Below are the code and all the weights of a small trained network. Each question names an input and a class and asks about switching units off, where a switched-off unit gives its printed mean instead of its output.

import numpy as np


def w(rows, s, z=0):
    codes = np.array(rows[::2]) - 128.0
    scale = np.full(codes.shape[1], s)
    scale[-1] = z or s
    return codes * scale


def f(y):
    return np.maximum(y, 0)


def log_softmax(a):
    a = a - a.max(-1, keepdims=True)
    return a - np.log(np.exp(a).sum(-1, keepdims=True))


def net(x, mask):
    res = np.array(x, float).reshape(1, 5) / 4 @ E
    y = f(res @ A[0][:, :-1].T + A[0][:, -1])
    res = res + np.where(mask, y, B[0][:, -1]) @ B[0][:, :-1]
    return log_softmax(res[-1] @ U[:, :-1].T + U[:, -1])


A, B = {}, {}
E = w([
[138,129,38,109,54,245,118],'x0',
[124,137,140,134,146,149,144],'x1',
[116,175,154,234,113,153,6],'x2',
[118,103,234,95,34,176,132],'x3',
[126,118,138,113,155,153,107],'x4',
],0.012)
A[0] = w([
[143,165,113,170,96,173,87,65],'N0',
[128,154,59,208,190,119,96,146],'N1',
[129,133,95,129,88,177,135,109],'N2',
[135,141,70,106,175,112,154,186],'N3',
[122,114,99,131,139,143,124,81],'N4',
[123,122,249,106,101,90,130,134],'N5',
[123,125,26,136,133,176,128,140],'N6',
[136,125,35,104,200,98,162,226],'N7',
[124,125,148,138,199,44,119,254],'N8',
[134,102,117,140,138,119,117,97],'N9',
[122,124,133,107,55,193,131,35],'N10',
[132,129,117,63,136,119,165,244],'N11',
[133,136,140,203,111,144,78,112],'N12',
[129,144,176,163,148,97,98,110],'N13',
[124,129,107,161,108,159,110,91],'N14',
[123,112,147,132,82,159,106,58],'N15',
[127,118,141,49,110,124,168,180],'N16',
[130,127,90,99,117,166,165,85],'N17',
[124,129,8,151,150,161,126,124],'N18',
[127,140,142,203,119,136,74,159],'N19',
[126,117,148,84,154,94,171,185],'N20',
],0.02,0.0067)
B[0] = w([
[95,175,126,176,141,148,181,199],'N0',
[198,129,35,149,126,76,128,219],'N1',
[119,150,76,108,142,171,129,194],'N2',
[73,131,161,91,138,136,117,203],'N3',
[134,148,125,115,132,131,125,148],'N4',
[142,121,254,163,131,116,125,252],'N5',
[144,182,165,91,123,117,126,225],'N6',
[14,104,151,91,144,129,133,244],'N7',
[92,80,42,146,148,125,154,233],'N8',
[128,133,120,126,150,120,126,136],'N9',
[90,87,43,121,117,182,113,207],'N10',
[126,123,151,89,108,181,161,218],'N11',
[72,143,160,179,141,140,130,211],'N12',
[110,85,127,95,132,118,56,192],'N13',
[114,161,123,150,116,112,171,170],'N14',
[91,126,122,134,138,170,135,176],'N15',
[194,107,107,127,120,149,135,225],'N16',
[136,116,108,72,120,147,79,189],'N17',
[139,183,192,106,122,96,122,228],'N18',
[97,114,116,159,143,69,74,219],'N19',
[140,156,133,166,129,143,212,210],'N20',
],0.048,0.023)
U = w([
[34,136,85,171,163,167,191,254],'0',
[122,181,163,73,117,132,153,61],'1',
[131,100,59,175,165,62,111,106],'2',
[130,252,110,176,129,91,106,40],'3',
[193,58,182,155,124,144,210,90],'4',
[172,122,75,134,69,227,138,107],'5',
[112,119,179,205,139,109,53,195],'6',
],0.012,0.0039)

Each question gives the input, the list of numbers given to net, and the class t.
The units are the neurons (one row each of A and B). Each row of codes is followed by its name. A weight is (code - 128) times the scale printed after its matrix; where a second scale follows, it is the last column's (A, B and U).
mask holds one flag per neuron, in row order. A switched-off neuron (its flag False) gives its mean, the last column of its row in B, instead of its output. The means were averaged over made-up inputs and are rounded, as every weight is.
A unit's drop is (log p(t) with every unit on - log p(t) with that unit switched off) / (log p(t) with every unit on - log p(t) with every unit switched off).
The circuit of an input: a set's keep is (log p(t) with only the set's units on - log p(t) with every unit switched off) / (log p(t) with every unit on - log p(t) with every unit switched off). Starting from the 12 units with the biggest drops (on a tie, the unit counted first), units are removed one at a time, each time the one whose removal leaves the highest keep (on an exact tie, the one counted first), for as long as the keep stays at least 0.8.
circuit, biggest first: the units of the circuit, biggest drop first
top k neurons: the k neurons with the biggest drops, biggest first
drop of u: that unit's drop, to one decimal
input [1,3,8,-7,-3], class 3: circuit, biggest first -> [N18]
input [6,5,4,0,-1], class 3: circuit, biggest first -> [N7; N6]
input [-7,5,0,2,3], class 4: circuit, biggest first -> [N5; N19]
input [0,-1,1,-7,-3], class 2: top 2 neurons -> [N1; N8]
input [-8,-3,1,5,-6], class 6: top 3 neurons -> [N5; N13; N11]
input [-1,-1,7,0,7], class 2: top 2 neurons -> [N1; N5]
input [-6,-8,4,4,-5], class 6: drop of N18 -> 0.0
input [2,0,0,-8,-7], class 1: top 2 neurons -> [N7; N18]
input [-1,8,1,-6,-7], class 2: drop of N1 -> 0.9
input [0,7,-7,6,-7], class 4: drop of N5 -> 0.3
input [0,4,6,-8,-1], class 2: drop of N8 -> 0.2
